Each row has a class, written after it.
[7,360,-154,-28,165,262,243,13,194,-321,-31,82,-134,-520,-205,-179,50,23,155,214,134,-128,57,284,-197,99,514,-156,334,128,58,84,-47,-116]
P
[163,-260,179,-111,170,-415,-73,-112,-278,81,313,-58,405,169,-351,210,109,300,-265,159,-508,-461,-68,323,-447,40,448,-134,323,-149,-299,105,360,-91]
X
[118,347,89,-118,118,225,115,104,77,-369,44,63,-60,-540,-40,-182,167,130,137,179,-10,-245,-29,244,-312,227,522,-78,369,233,391,90,95,-227]
V
[53,-12,-87,-33,273,225,159,-212,63,45,76,166,56,-104,-336,54,187,365,97,-85,22,-131,-105,185,-51,72,158,-92,116,58,-208,218,-21,-128]
H
[-240,-108,-16,-135,-194,437,151,-73,333,-55,137,328,-6,-522,-42,175,106,39,-4,-305,-37,17,54,124,-81,-106,-499,-101,-114,116,-113,81,-105,-366]
T
[193,203,5,-87,273,-407,-139,-97,-36,321,218,105,35,201,-534,462,300,-136,-178,371,-347,-177,245,-138,-268,-317,212,-164,170,7,-500,0,525,-20]
T
[79,558,-160,121,301,110,298,-100,113,-127,14,64,-14,-336,-331,-46,127,209,94,295,-79,-314,-51,232,-220,161,621,-69,346,127,54,203,213,-163]
H
[141,85,85,-88,103,-401,-217,100,-63,280,37,47,177,161,-307,377,132,44,-168,263,-363,-329,104,-65,-349,-175,-52,-225,156,75,-251,-173,410,-18]
A
[61,7,143,-14,113,-156,65,-52,-168,198,54,4,279,174,-262,411,43,142,-160,193,-428,-349,-141,-25,-309,19,-171,-161,52,5,-244,-38,396,-174]
Z
[-288,539,-177,37,-115,315,191,257,220,-364,-141,209,-4,-899,-13,-186,-141,359,149,169,25,-139,170,481,-418,-20,317,-57,293,198,222,66,-163,-278]
C
[11,282,-78,-105,83,-270,-40,139,13,314,-87,92,173,110,-448,360,145,-84,-115,224,-293,38,127,-436,-347,-436,-122,-330,201,-52,-427,-310,361,42]
P
[173,328,-60,-28,302,176,221,38,196,-278,104,169,-267,-433,-277,-105,217,-23,70,281,158,-272,119,81,-249,89,383,-163,304,308,279,201,139,-262]
H
[-244,400,-311,-48,56,209,373,-6,42,-212,112,49,270,-601,-468,41,-63,342,34,129,-282,-209,13,251,-430,-101,665,7,473,-40,-159,257,-43,-178]
P
[-384,45,-7,-100,41,374,118,-10,222,213,-132,272,245,-402,-150,92,-199,192,136,-310,55,-109,78,0,-31,-256,-565,-46,89,-102,-382,5,-150,-275]
X
[-55,206,-30,285,157,-367,-34,40,-281,208,143,97,479,-44,-366,304,63,460,-229,202,-577,-550,-32,166,-534,-1,446,-18,394,-127,-215,96,375,-51]
B
[-48,351,-177,144,47,277,186,187,97,-408,-58,52,-11,-694,-110,-296,-50,198,-20,10,85,-304,16,368,-284,150,519,-188,550,101,477,-12,-110,-288]
T
[-72,178,-34,108,168,-173,-30,-113,-130,232,52,78,539,-102,-640,181,43,489,-123,151,-423,-424,212,261,-507,-121,338,-129,390,-125,-382,-37,208,-130]
H
[-270,477,-47,28,71,215,108,219,311,-240,-296,188,6,-653,-101,-301,-256,173,225,52,278,-126,189,92,-299,-72,223,-111,423,1,197,-18,-169,-247]
N
[346,317,-158,154,274,-495,-96,55,-186,234,218,241,173,43,-549,301,353,63,-248,273,-354,-365,150,-29,-459,-176,489,-99,348,86,-162,7,404,89]
H
[-103,612,-149,-34,168,183,200,155,-42,-302,11,99,53,-634,-304,-40,-133,102,72,475,-85,-226,309,325,-249,-13,629,30,549,76,11,241,158,-91]
S
[136,-272,148,14,94,-202,-85,99,-375,53,142,-37,507,80,-258,127,-69,386,-153,172,-476,-622,111,627,-502,64,561,-98,465,-211,-151,-92,95,-47]
X
[158,137,-142,139,224,-260,54,-109,-81,144,299,172,200,-37,-566,402,234,218,-217,214,-285,-376,91,215,-452,-60,367,-110,380,13,-410,145,371,-137]
B
[106,50,88,-8,111,-109,33,-50,-158,98,305,199,232,-44,-371,436,364,252,-92,85,-390,-358,1,195,-470,-95,149,-161,184,-33,-249,52,354,-247]
Z
[-254,-34,3,-75,-6,280,83,-34,263,36,-82,293,88,-445,-141,27,-27,230,149,-107,94,-107,130,162,-210,-198,-330,-68,7,118,-259,72,-149,-113]
S
[27,621,-175,34,40,235,171,256,259,-311,-107,318,-245,-674,-192,-49,173,45,257,272,89,-194,214,-36,-408,53,308,-126,209,343,359,66,-11,-107]
C
[-42,606,-142,130,49,146,160,224,76,-340,-189,29,8,-566,-141,-161,-41,105,229,283,128,-326,-31,80,-377,99,536,-182,450,77,363,-22,75,-39]
P
[-163,617,-203,49,-148,368,333,249,169,-414,-171,228,-10,-746,-230,-56,-38,355,238,176,50,-216,160,244,-418,50,358,-178,305,92,314,-67,-113,-134]
V
[-120,-159,-18,-235,18,331,133,-239,300,13,-17,271,-42,-274,-366,67,177,104,108,-182,20,-65,204,85,1,-166,-282,-200,-51,112,-245,66,-109,-130]
Z
[-198,437,-216,7,-107,393,322,157,277,-362,-103,197,65,-762,-143,-50,-117,203,286,194,150,-383,203,476,-412,-106,728,-99,634,5,165,36,-213,-133]
Z
[-29,74,-179,-86,71,77,125,-218,297,54,109,334,-17,-377,-456,89,225,56,-131,-119,-97,-106,58,148,-203,-74,-156,-83,115,242,-295,163,82,-248]
X
[272,-272,228,30,310,-201,-119,-117,-230,75,196,-303,363,113,-309,64,274,263,-152,100,-373,-595,-192,345,-446,148,418,-254,462,16,-75,-140,370,-176]
T
[251,64,143,-109,154,-342,-131,172,-43,278,-38,337,69,269,-294,356,241,-343,-140,221,-269,-200,78,-350,-358,-273,-90,-360,337,11,-267,-184,573,-22]
S
[-181,531,-100,-126,18,136,229,107,46,-260,32,113,37,-496,-106,18,-166,297,131,333,-184,-159,47,303,-262,47,509,125,299,51,-32,321,79,-180]
N
[-234,181,-119,-92,-36,310,229,308,183,-245,-188,-41,210,-636,30,-166,-298,140,137,50,10,-209,55,213,-321,-80,66,-116,522,61,-6,-115,-138,-137]
B
[-68,-13,-81,-74,-45,241,134,-223,92,-119,89,302,100,-244,-367,37,185,401,71,-94,-234,-214,26,478,-226,182,236,-10,42,144,-98,314,-43,-200]
V
[-328,130,-108,-7,-7,273,86,-32,295,65,-42,220,124,-400,-298,155,72,519,225,-134,83,-119,3,158,-343,-105,-172,-150,-89,57,-203,152,-159,-273]
X
[-147,196,-121,13,-47,135,206,-21,5,-269,190,137,144,-579,-156,-33,-196,255,-29,217,-89,-367,162,579,-337,20,801,27,423,-47,30,312,-38,-181]
W
[86,42,-56,-206,27,29,60,-69,99,-122,242,303,41,-457,-126,-62,454,163,-53,-144,-434,-67,-149,169,-268,80,34,-107,153,323,-157,206,197,-117]
A
[-68,204,-52,-134,-80,255,214,157,-23,-516,93,137,14,-658,-153,-138,-53,112,69,271,-75,-323,174,526,-341,156,679,-40,420,123,230,166,-68,-117]
V
[-6,250,-232,99,93,101,151,-186,195,-16,49,301,-109,-270,-300,17,399,310,168,59,-55,-166,-152,299,-160,107,441,-142,148,225,-191,285,147,11]
N
[-120,385,-205,32,-99,212,260,9,205,-265,72,285,-92,-505,-275,195,108,172,78,205,-57,-181,43,66,-353,-35,395,-84,358,88,118,235,136,-210]
T
[112,15,34,-83,95,-51,-18,30,-174,128,39,130,275,115,-393,65,135,206,-145,5,-309,-251,43,250,-403,-106,188,-210,308,-30,-194,-115,161,-225]
W
[156,3,-88,-66,53,204,63,21,264,-67,45,426,-231,-285,-196,133,339,-11,-9,-64,48,3,-38,-102,-236,34,-265,-285,-61,377,76,109,49,-204]
T
[146,177,-80,124,37,-283,31,-52,-180,161,310,42,401,28,-530,452,220,144,-178,95,-332,-355,0,-28,-476,-96,391,-135,387,-153,-177,9,367,-79]
A
[-37,33,-110,-31,176,182,119,-111,14,56,72,156,130,-309,-404,174,116,134,22,-3,-9,-194,30,125,-188,-167,109,-160,325,60,-234,146,119,-184]
Z
[-241,91,-44,-213,-276,395,235,66,169,-407,55,232,39,-794,-146,-204,-81,204,-4,-2,-89,-237,255,584,-315,-44,253,-171,330,22,101,-5,-179,-317]
X
[-216,384,-95,-175,-55,416,197,169,63,-267,-96,171,9,-527,-116,-65,-192,144,183,223,-65,-70,247,310,-161,-19,261,-43,118,30,29,104,-190,-146]
P
[-141,-67,29,-156,124,214,-6,-67,157,10,7,33,108,-246,-142,-39,136,311,167,-72,-46,-161,-15,254,-169,-56,211,-18,108,75,-131,153,-113,-90]
B
[-166,352,42,8,73,408,161,181,85,-270,-135,74,132,-628,-83,-241,-104,285,115,88,36,-375,177,527,-248,61,387,-114,454,23,267,-87,-142,-245]
S
[-14,-53,30,29,45,168,5,-109,149,-8,-36,206,45,-308,-268,16,186,355,170,-69,-48,-393,-42,436,-356,73,145,-102,52,158,9,104,-12,-213]
N
[-132,597,-322,152,-166,244,130,302,137,-328,-144,197,-120,-693,2,-94,-42,154,169,209,192,-136,65,265,-270,60,407,-158,338,191,307,42,-20,-59]
W
[-113,-226,23,-95,185,133,51,-158,168,6,-18,88,92,-247,-340,-43,76,262,-43,-119,-43,-113,2,225,-178,-55,-99,-171,155,116,-167,89,-23,-245]
A
[-116,560,-207,100,-2,195,232,368,42,-247,-78,219,11,-696,-259,27,-88,125,155,283,29,-356,208,114,-450,-128,307,-178,543,102,167,6,131,-185]
N
[34,317,-162,-27,58,-331,-41,25,-19,243,129,202,152,-2,-505,391,299,26,-191,173,-439,-106,125,-210,-308,-274,206,-242,222,-33,-371,8,483,26]
B
[12,441,-81,88,134,351,202,245,163,-281,-40,309,-34,-682,-267,15,67,142,83,240,44,-307,209,108,-512,-4,268,-158,502,244,376,76,49,-352]
T
[61,34,-6,-245,-21,188,139,17,-44,-444,127,-68,37,-519,-187,-327,49,144,-34,138,-120,-195,97,437,-273,181,632,-122,191,162,248,89,-142,-39]
W
[-206,212,-288,-40,-19,187,159,-185,218,-8,70,400,103,-566,-406,77,128,312,45,-67,-350,-191,230,459,-248,-187,360,101,279,27,-442,159,-134,-70]
T
[-43,504,-83,62,102,278,308,52,71,-278,-104,158,62,-507,-304,-39,-67,272,195,323,115,-319,79,318,-372,36,470,-71,339,43,163,90,11,-154]
H
[77,222,-145,128,121,-294,28,48,-227,151,243,281,363,-79,-619,502,217,242,-219,269,-552,-433,130,138,-610,-168,424,-77,352,-39,-341,97,342,-21]
T
[-47,415,-205,-36,-14,293,293,234,20,-258,3,256,53,-657,-192,35,-43,109,127,180,-123,-190,89,-31,-348,39,123,-110,309,155,43,80,34,-126]
H
[-72,635,44,73,126,204,92,213,97,-303,-77,226,-69,-604,32,-82,-54,146,259,344,46,-389,154,289,-294,155,481,84,277,129,350,223,61,-138]
S
[-35,-101,-82,-6,109,129,46,-103,96,-6,47,140,77,-271,-197,-76,110,174,-33,-232,-90,-132,-51,227,-103,54,72,-61,55,68,-83,142,-86,-133]
B
[-162,245,-83,-72,-78,299,214,109,173,-305,-88,173,12,-499,-27,-113,-249,-45,219,124,254,-296,133,247,-124,48,439,-113,333,-61,75,74,-173,0]
W
[-222,468,-179,6,28,135,147,328,198,-208,-265,332,127,-656,-248,-123,-280,214,239,182,-69,-295,348,148,-562,-225,458,19,541,-2,144,56,-218,-123]
A
[-137,406,-269,-49,10,299,271,110,178,-370,54,84,57,-797,-293,-173,42,220,116,188,-4,-205,233,345,-343,-22,677,-159,493,94,16,-3,-205,-12]
P
[-376,44,-99,-147,-25,260,-2,-144,352,30,29,168,107,-400,-172,-24,57,283,116,-253,44,47,64,206,-12,-24,-373,-178,-217,114,-420,155,-187,-189]
P
[170,2,-104,8,280,237,126,-87,177,-38,-73,151,-100,-248,-368,-99,405,92,171,-67,92,-188,-71,221,-215,77,192,-291,124,244,-80,-64,-16,-30]
W
[-196,361,-234,-46,90,254,273,2,243,-215,22,112,89,-642,-383,-44,-101,265,29,169,-29,-109,214,152,-360,-100,387,-18,417,116,-23,182,-130,-223]
P
[-275,370,-128,-78,-103,344,288,76,185,-305,-117,168,74,-646,-157,1,-273,246,209,232,-14,-229,202,209,-311,-8,476,23,210,18,176,212,-257,-110]
Z
[-188,49,-237,182,-99,1,81,-65,168,-10,122,357,313,-525,-306,109,214,544,-122,-228,-363,-234,-90,443,-515,41,338,-73,96,114,-45,266,-69,-138]
S
[-152,575,-150,100,35,424,268,112,163,-316,-67,-54,79,-640,-233,-232,117,345,232,67,192,-301,5,269,-301,54,570,-255,541,31,322,-26,-14,-228]
B
[73,-6,-59,54,49,-273,-33,89,-172,139,110,97,424,-104,-297,160,46,139,-156,118,-540,-398,87,284,-493,-98,415,-127,498,-77,-319,-98,223,0]
A
[-76,296,-93,20,51,328,216,104,224,-379,-44,-21,-50,-582,-138,-254,-50,228,115,111,189,-240,107,331,-290,111,518,-136,386,115,415,103,-135,-276]
B
[-57,358,-190,37,95,74,170,147,-14,-167,-5,46,134,-404,-309,-14,-137,42,-17,233,-9,-304,135,142,-251,-1,557,-119,493,45,92,111,42,-82]
C
[311,-146,-98,-77,233,-526,-22,-75,-294,120,279,-58,135,374,-360,324,175,-123,-311,317,-433,-118,-147,-52,-226,-18,382,-11,179,40,-422,149,381,224]
P
[-10,33,-39,-85,-1,55,-3,-188,173,-220,342,191,11,-423,-306,-33,533,298,-27,-75,-155,-247,-26,403,-312,63,543,-199,136,179,72,285,89,-151]
T
[-57,-180,93,-82,101,-207,-42,-86,-44,275,82,173,350,118,-357,231,-194,175,-177,-9,-298,-325,227,193,-241,-192,17,-110,338,-245,-556,-40,142,-188]
N
[-270,384,-81,41,-197,311,183,157,340,-266,-127,245,66,-782,-127,-140,-114,215,90,-20,48,-202,244,207,-396,-42,64,-189,307,136,316,-33,-75,-366]
V
[147,120,-63,-17,54,-353,-26,81,-325,231,241,231,342,73,-425,406,213,164,-220,168,-637,-322,86,89,-450,-191,396,-154,283,-103,-388,-1,387,20]
C
